Below is a small trained network, with its code and all its weights. Each question gives an input and a target symbol and asks what happens when units are switched off, that is, made to give their printed mean instead of their output.

import numpy as np


def w(rows, s, z=0):
    codes = np.array(rows[::2]) - 128.0
    scale = np.full(codes.shape[1], s)
    scale[-1] = z or s
    return codes * scale


def norm(h):
    return h / np.sqrt((h * h).mean(-1, keepdims=True) + 1e-5)


def f(y):
    return np.maximum(y, 0)


def softmax(a):
    e = np.exp(a - a.max(-1, keepdims=True))
    return e / e.sum(-1, keepdims=True)


def log_softmax(a):
    a = a - a.max(-1, keepdims=True)
    return a - np.log(np.exp(a).sum(-1, keepdims=True))


def net(x, mask):
    ids = ['ΔΘΞΣΩαγζλμπφψ'.index(c) for c in x.split()]
    T = len(ids)
    res = E[ids] + P[:T]
    r = norm(res)
    for j in range(2):
        rows = slice(3 * j, 3 * j + 3)
        q, k, v = (r @ M[0][rows].T for M in (Q, K, V))
        z = softmax(np.where(np.tri(T) > 0, q @ k.T / 3**0.5, -1e9)) @ v
        o = O[0][rows]
        res = res + np.where(mask[j], z, o[:, -1]) @ o[:, :-1]
    y = f(norm(res) @ A[0][:, :-1].T + A[0][:, -1])
    res = res + np.where(mask[2:14], y, B[0][:, -1]) @ B[0][:, :-1]
    return log_softmax(norm(res)[-1] @ U[:, :-1].T + U[:, -1])


Q, K, V, O, A, B = {}, {}, {}, {}, {}, {}
E = w([
[141,126,134,96],'Δ',
[124,132,132,132],'Θ',
[110,137,152,126],'Ξ',
[128,151,134,124],'Σ',
[142,134,135,111],'Ω',
[138,131,149,117],'α',
[127,138,122,92],'γ',
[108,122,143,103],'ζ',
[114,141,120,115],'λ',
[56,94,7,62],'μ',
[110,131,137,118],'π',
[122,118,157,117],'φ',
[136,117,148,100],'ψ',
],0.017)
P = w([
[127,141,78,226],'0',
[64,251,144,114],'1',
[69,211,153,131],'2',
[74,193,163,104],'3',
[103,190,165,113],'4',
[105,211,142,112],'5',
],0.0028)
Q[0] = w([
[221,1,62,214],'head 0',
[186,69,114,237],'head 0',
[182,111,103,184],'head 0',
[197,94,82,195],'head 1',
[45,164,181,18],'head 1',
[171,31,87,207],'head 1',
],0.0096)
K[0] = w([
[77,254,224,54],'head 0',
[159,244,231,9],'head 0',
[129,165,183,53],'head 0',
[108,177,220,48],'head 1',
[157,34,61,194],'head 1',
[117,241,188,52],'head 1',
],0.0094)
V[0] = w([
[45,56,178,147],'head 0',
[120,125,36,22],'head 0',
[55,147,2,207],'head 0',
[97,45,207,186],'head 1',
[9,87,75,79],'head 1',
[124,62,190,21],'head 1',
],0.007)
O[0] = w([
[85,86,116,207,179],'head 0',
[96,103,63,15,93],'head 0',
[180,111,13,138,253],'head 0',
[119,107,171,215,120],'head 1',
[76,60,21,126,219],'head 1',
[2,115,193,106,46],'head 1',
],0.0083,0.0039)
A[0] = w([
[116,107,77,218,85],'neuron 0',
[169,63,39,156,55],'neuron 1',
[152,79,93,82,147],'neuron 2',
[104,134,197,186,147],'neuron 3',
[85,156,207,210,165],'neuron 4',
[22,148,119,255,60],'neuron 5',
[127,140,129,163,82],'neuron 6',
[190,35,18,173,12],'neuron 7',
[78,118,180,210,123],'neuron 8',
[156,76,14,195,3],'neuron 9',
[158,69,81,142,94],'neuron 10',
[251,152,146,214,64],'neuron 11',
],0.0078,0.004)
B[0] = w([
[145,128,190,83,202],'neuron 0',
[144,83,209,131,231],'neuron 1',
[99,133,67,184,185],'neuron 2',
[85,148,49,162,170],'neuron 3',
[121,145,74,137,184],'neuron 4',
[188,66,111,90,180],'neuron 5',
[131,101,135,107,132],'neuron 6',
[125,93,255,135,254],'neuron 7',
[129,109,68,106,167],'neuron 8',
[119,111,224,117,243],'neuron 9',
[124,76,176,120,192],'neuron 10',
[103,159,62,146,176],'neuron 11',
],0.0099,0.0069)
U = w([
[98,155,169,47,45],'Δ',
[208,135,121,187,99],'Θ',
[152,130,50,199,174],'Ξ',
[216,180,75,134,185],'Σ',
[197,190,174,52,97],'Ω',
[124,215,144,188,253],'α',
[121,152,69,72,243],'γ',
[72,69,64,144,123],'ζ',
[217,67,72,94,93],'λ',
[132,144,115,137,87],'μ',
[139,62,202,146,150],'π',
[80,115,99,223,99],'φ',
[4,146,162,129,28],'ψ',
],0.016,0.0043)

Each question gives the input, a string of symbols that net reads in full, and the target symbol t.
The units are the heads (3 rows each of Q, K, V and O) and the neurons (one row each of A and B). Each row of codes is followed by its name. A weight is (code - 128) times the scale printed after its matrix; where a second scale follows, it is the last column's (O, A, B and U).
mask holds one flag per unit, heads first, then neurons. A switched-off unit (its flag False) gives its mean, the last column of its rows in O or B, instead of its output. The means were averaged over made-up inputs and are rounded, as every weight is.
A unit's drop is (log p(t) with every unit on - log p(t) with that unit switched off) / (log p(t) with every unit on - log p(t) with every unit switched off).
The circuit of an input: a set's keep is (log p(t) with only the set's units on - log p(t) with every unit switched off) / (log p(t) with every unit on - log p(t) with every unit switched off). Starting from the 12 units with the biggest drops (on a tie, the unit counted first), units are removed one at a time, each time the one whose removal leaves the highest keep (on an exact tie, the one counted first), for as long as the keep stays at least 0.8.
units of the circuit, in order: the units of the circuit, biggest drop first
most important unit: the unit with the biggest drop
heads that matter: for each layer, one digit per head in row order, 1 if its drop is at least 0.15 and else 0, layers parted by /
drop when u is switched off: that unit's drop, to one decimal
input ζ α π π Ξ ψ, target ζ: units of the circuit, in order : (head 1; neuron 7)
input ψ Ξ π π φ, target ψ: heads that matter : 10
input Ω α Θ γ, target Ω: units of the circuit, in order : (head 1)
input γ α γ Σ φ, target γ: heads that matter : 00
input φ π α α, target φ: heads that matter : 11
input ψ π Σ α, target ψ: heads that matter : 10
input ψ π α μ π, target ζ: heads that matter : 00
input γ λ π π π, target γ: heads that matter : 00
input α α π Δ Θ, target α: heads that matter : 11
input Σ α ψ π Σ, target Σ: heads that matter : 00
input ψ π Δ, target ψ: heads that matter : 10
input ζ γ α γ, target ζ: heads that matter : 01
input λ α α π Σ, target λ: heads that matter : 11
input ψ α α π Ω, target ψ: most important unit : head 0
input Ξ π Ξ α Θ π, target Ξ: drop when neuron 7 is switched off : 0.0
input ζ π π, target ζ: drop when head 1 is switched off : 0.5
input λ π ζ Ω, target λ: drop when head 1 is switched off : 0.2
